Below are the code and all the weights of a small trained network. Each question names an input and a class and asks about switching units off, where a switched-off unit gives its printed mean instead of its output.

import numpy as np


def w(rows, s, z=0):
    codes = np.array(rows[::2]) - 128.0
    scale = np.full(codes.shape[1], s)
    scale[-1] = z or s
    return codes * scale


def f(y):
    return y / 2 * (1 + np.tanh(0.7978845608 * (y + 0.044715 * y**3)))


def log_softmax(a):
    a = a - a.max(-1, keepdims=True)
    return a - np.log(np.exp(a).sum(-1, keepdims=True))


def net(x, mask):
    res = np.array(x, float).reshape(1, 2) / 4 @ E
    y = f(res @ A[0][:, :-1].T + A[0][:, -1])
    res = res + np.where(mask, y, B[0][:, -1]) @ B[0][:, :-1]
    return log_softmax(res[-1] @ U[:, :-1].T + U[:, -1])


A, B = {}, {}
E = w([
[166,247,83,79,82,121],'x0',
[35,173,163,221,101,107],'x1',
],0.016)
A[0] = w([
[106,125,112,169,131,102,48],'neuron 0',
[115,132,85,102,146,111,3],'neuron 1',
[136,3,137,138,152,117,232],'neuron 2',
[80,154,145,234,118,126,205],'neuron 3',
[121,134,104,162,98,108,174],'neuron 4',
[132,176,114,75,124,149,253],'neuron 5',
[174,137,118,28,130,114,175],'neuron 6',
[115,216,123,141,129,107,230],'neuron 7',
],0.023,0.0027)
B[0] = w([
[124,145,21,94,138,63,167],'neuron 0',
[193,204,21,166,144,143,144],'neuron 1',
[7,141,146,87,105,190,252],'neuron 2',
[69,138,141,203,137,3,254],'neuron 3',
[111,159,175,101,113,148,160],'neuron 4',
[203,82,188,96,109,154,199],'neuron 5',
[182,46,93,197,154,196,236],'neuron 6',
[102,213,135,50,87,150,207],'neuron 7',
],0.024,0.028)
U = w([
[144,97,251,105,158,125,81],'0',
[96,146,155,149,162,25,197],'1',
[163,105,238,130,254,107,17],'2',
[221,50,136,134,173,182,99],'3',
[110,120,152,27,159,247,254],'4',
[166,193,191,45,93,76,62],'5',
],0.0098,0.0036)

Each question gives the input, the list of numbers given to net, and the class t.
The units are the neurons (one row each of A and B). Each row of codes is followed by its name. A weight is (code - 128) times the scale printed after its matrix; where a second scale follows, it is the last column's (A, B and U).
mask holds one flag per neuron, in row order. A switched-off neuron (its flag False) gives its mean, the last column of its row in B, instead of its output. The means were averaged over made-up inputs and are rounded, as every weight is.
A unit's drop is (log p(t) with every unit on - log p(t) with that unit switched off) / (log p(t) with every unit on - log p(t) with every unit switched off).
The circuit of an input: a set's keep is (log p(t) with only the set's units on - log p(t) with every unit switched off) / (log p(t) with every unit on - log p(t) with every unit switched off). Starting from all 8 units, units are removed one at a time, each time the one whose removal leaves the highest keep (on an exact tie, the one counted first), for as long as the keep stays at least 0.8.
circuit, biggest first: the units of the circuit, biggest drop first
most important unit: the unit with the biggest drop
k most important neurons: the k neurons with the biggest drops, biggest first
drop of u: that unit's drop, to one decimal
input [7,-1], class 3: most important unit => neuron 2
input [2,1], class 5: circuit, biggest first => (neuron 2; neuron 6; neuron 3)
input [5,2], class 5: 2 most important neurons => (neuron 2; neuron 6)
input [1,-1], class 3: circuit, biggest first => (neuron 2; neuron 3)
input [8,2], class 4: 2 most important neurons => (neuron 3; neuron 7)
input [5,7], class 5: 2 most important neurons => (neuron 7; neuron 6)
input [7,1], class 4: 2 most important neurons => (neuron 7; neuron 3)
input [0,-8], class 3: drop of neuron 6 => 0.7
input [8,8], class 5: drop of neuron 7 => 3.1
input [3,-1], class 3: drop of neuron 2 => 1.2
